Here is a tiny trained network, its code and every weight. The questions are about switching its units off for an input and a target symbol, where a switched-off unit gives its printed mean instead of its output.

import numpy as np


def w(rows, s, z=0):
    codes = np.array(rows[::2]) - 128.0
    scale = np.full(codes.shape[1], s)
    scale[-1] = z or s
    return codes * scale


def norm(h):
    return h / np.sqrt((h * h).mean(-1, keepdims=True) + 1e-5)


def f(y):
    return y / 2 * (1 + np.tanh(0.7978845608 * (y + 0.044715 * y**3)))


def softmax(a):
    e = np.exp(a - a.max(-1, keepdims=True))
    return e / e.sum(-1, keepdims=True)


def log_softmax(a):
    a = a - a.max(-1, keepdims=True)
    return a - np.log(np.exp(a).sum(-1, keepdims=True))


def net(x, mask):
    ids = ['βδεζηθλμξπσφψω'.index(c) for c in x.split()]
    T = len(ids)
    res = E[ids] + P[:T]
    u = 0
    for l in range(2):
        q, k, v = (norm(res) @ M[l].T for M in (Q, K, V))
        z = softmax(np.where(np.tri(T) > 0, q @ k.T / 2**0.5, -1e9)) @ v
        res = res + np.where(mask[u], z, O[l][:, -1]) @ O[l][:, :-1]
        u += 1
        y = f(norm(res) @ A[l][:, :-1].T + A[l][:, -1])
        res = res + np.where(mask[u : u + 4], y, B[l][:, -1]) @ B[l][:, :-1]
        u += 4
    return log_softmax(norm(res)[-1] @ U[:, :-1].T + U[:, -1])


Q, K, V, O, A, B = {}, {}, {}, {}, {}, {}
E = w([
[89,138,72,106,122,208,121,232,122],'β',
[97,122,40,129,137,157,133,153,99],'δ',
[96,151,177,127,45,138,96,82,171],'ε',
[221,87,160,105,91,85,76,159,79],'ζ',
[85,145,96,111,81,197,172,59,109],'η',
[154,150,105,117,101,225,140,94,52],'θ',
[147,130,206,107,131,188,79,139,133],'λ',
[81,229,134,97,80,141,66,157,136],'μ',
[161,250,119,94,188,136,87,109,75],'ξ',
[131,151,137,108,45,141,103,105,171],'π',
[191,79,134,110,206,127,104,51,116],'σ',
[197,127,85,117,224,116,131,17,146],'φ',
[147,145,69,101,154,97,197,36,198],'ψ',
[172,74,27,140,183,86,133,136,165],'ω',
],0.017)
P = w([
[60,59,121,45,222,77,130,100,131],'0',
[168,208,179,198,139,112,16,87,59],'1',
[140,180,219,77,203,121,162,134,156],'2',
[213,121,147,141,79,64,43,161,59],'3',
[65,86,151,81,145,150,168,254,126],'4',
[178,116,75,185,72,96,71,94,66],'5',
[51,105,171,103,187,141,158,109,154],'6',
[165,151,150,181,73,95,25,67,104],'7',
],0.009)
Q[0] = w([
[137,60,93,139,13,122,221,151,199],'0.h1',
[40,127,208,109,217,117,255,162,150],'0.h1',
],0.0052)
K[0] = w([
[168,125,130,253,76,90,162,131,112],'0.h1',
[244,192,178,187,71,153,177,178,136],'0.h1',
],0.0068)
V[0] = w([
[215,253,137,122,103,156,106,212,92],'0.h1',
[6,22,239,55,215,175,241,248,232],'0.h1',
],0.0042)
O[0] = w([
[65,95,220,203,218,64,197,168,194,212],'0.h1',
[3,31,103,233,69,80,135,153,155,252],'0.h1',
],0.012,0.00043)
A[0] = w([
[86,214,156,17,150,154,138,151,136,2],'0.n1',
[131,141,115,113,254,193,220,119,74,59],'0.n2',
[132,95,208,202,152,136,97,182,107,85],'0.n3',
[55,185,99,99,112,59,131,192,211,200],'0.n4',
],0.0079,0.0027)
B[0] = w([
[37,156,179,121,106,127,182,150,186,243],'0.n1',
[135,83,250,112,166,139,212,167,68,223],'0.n2',
[141,49,67,106,176,125,20,65,30,157],'0.n3',
[202,142,99,122,255,166,169,100,193,254],'0.n4',
],0.0078,0.0055)
Q[1] = w([
[139,9,138,51,197,14,252,178,125],'1.h1',
[216,152,91,183,24,110,23,144,138],'1.h1',
],0.0038)
K[1] = w([
[196,223,200,137,125,170,59,194,63],'1.h1',
[126,65,81,1,106,202,112,111,40],'1.h1',
],0.0053)
V[1] = w([
[106,161,2,133,51,154,34,130,174],'1.h1',
[164,146,94,40,18,129,123,128,139],'1.h1',
],0.0067)
O[1] = w([
[35,174,32,119,68,98,158,156,196,33],'1.h1',
[111,161,130,10,103,83,182,172,203,4],'1.h1',
],0.012,0.0018)
A[1] = w([
[38,81,145,173,181,73,133,106,126,175],'1.n1',
[64,92,106,125,140,65,254,151,195,5],'1.n2',
[155,99,174,50,234,89,153,167,145,63],'1.n3',
[199,148,54,75,158,106,21,65,117,142],'1.n4',
],0.0064,0.0029)
B[1] = w([
[49,12,86,83,157,94,234,79,197,207],'1.n1',
[194,164,90,111,177,144,184,9,116,145],'1.n2',
[19,2,126,247,226,105,150,98,191,255],'1.n3',
[182,234,64,209,54,132,179,141,115,255],'1.n4',
],0.0063,0.0037)
U = w([
[92,119,61,112,128,137,153,139,151,52],'β',
[110,154,110,73,118,90,138,138,141,136],'δ',
[112,138,116,63,113,93,106,112,153,29],'ε',
[166,88,121,78,126,38,93,142,92,175],'ζ',
[118,148,160,80,99,122,242,119,125,183],'η',
[155,81,216,90,128,193,181,133,71,213],'θ',
[63,20,140,141,128,131,62,75,155,182],'λ',
[84,163,153,128,254,121,127,112,208,208],'μ',
[92,107,111,208,108,77,122,123,97,107],'ξ',
[109,153,90,128,108,85,158,153,147,29],'π',
[196,201,112,86,86,149,133,121,92,90],'σ',
[181,150,95,200,168,137,84,78,43,160],'φ',
[208,140,148,127,144,139,65,99,92,137],'ψ',
[150,156,69,99,137,79,150,167,149,3],'ω',
],0.0091,0.0035)

Each question gives the input, a string of symbols that net reads in full, and the target symbol t.
The units are the heads (2 rows each of Q, K, V and O) and the neurons (one row each of A and B). Each row of codes is followed by its name. A weight is (code - 128) times the scale printed after its matrix; where a second scale follows, it is the last column's (O, A, B and U).
mask holds one flag per unit, layer by layer, with each layer's heads first. A switched-off unit (its flag False) gives its mean, the last column of its rows in O or B, instead of its output. The means were averaged over made-up inputs and are rounded, as every weight is.
A unit's drop is (log p(t) with every unit on - log p(t) with that unit switched off) / (log p(t) with every unit on - log p(t) with every unit switched off).
The circuit of an input: a set's keep is (log p(t) with only the set's units on - log p(t) with every unit switched off) / (log p(t) with every unit on - log p(t) with every unit switched off). Starting from all 10 units, units are removed one at a time, each time the one whose removal leaves the highest keep (on an exact tie, the one counted first), for as long as the keep stays at least 0.8.
circuit, biggest first: the units of the circuit, biggest drop first
most important unit: the unit with the biggest drop
top k neurons: the k neurons with the biggest drops, biggest first
top k neurons in layer l: the k neurons of layer l with the biggest drops, biggest first
drop of u: that unit's drop, to one decimal
input μ φ φ φ ζ μ σ ε, target φ: most important unit -> 1.h1
input φ φ μ θ, target σ: circuit, biggest first -> (0.h1 1.h1)
input μ μ θ ε σ θ μ ψ, target φ: circuit, biggest first -> (1.h1 0.h1 0.n1)
input ε ε μ μ β, target μ: circuit, biggest first -> (0.h1 1.n3)
input φ θ θ μ θ μ ζ β, target σ: circuit, biggest first -> (0.h1 1.n3)
input θ θ φ, target θ: circuit, biggest first -> (0.n2 1.h1)
input φ μ η φ, target σ: circuit, biggest first -> (0.h1 1.n4 1.h1)
input φ μ μ δ, target σ: circuit, biggest first -> (0.h1 1.n3)
input ε θ θ ξ ζ, target ζ: top 2 neurons -> (0.n4 0.n3)
input μ θ μ λ, target φ: top 2 neurons -> (0.n3 1.n4)
input μ η μ θ ω, target θ: circuit, biggest first -> (0.h1 0.n2)
input φ θ δ ψ, target σ: circuit, biggest first -> (0.h1 1.n4)
input μ η θ ω, target φ: circuit, biggest first -> (1.h1 0.n2 1.n4)
input μ θ ξ, target θ: top neuron in layer 0 -> (0.n2)
input θ μ ω ζ θ θ μ ε, target ψ: top 2 neurons in layer 0 -> (0.n2 0.n1)
input β φ μ φ μ λ μ μ, target λ: top 2 neurons -> (1.n1 1.n4)
input μ φ β π, target φ: top 2 neurons in layer 0 -> (0.n2 0.n1)
input ξ λ θ δ, target θ: top 2 neurons -> (0.n2 0.n4)
input μ μ η μ, target φ: drop of 0.h1 -> 0.4
input μ μ ε λ μ φ η ψ, target φ: drop of 1.h1 -> 0.4
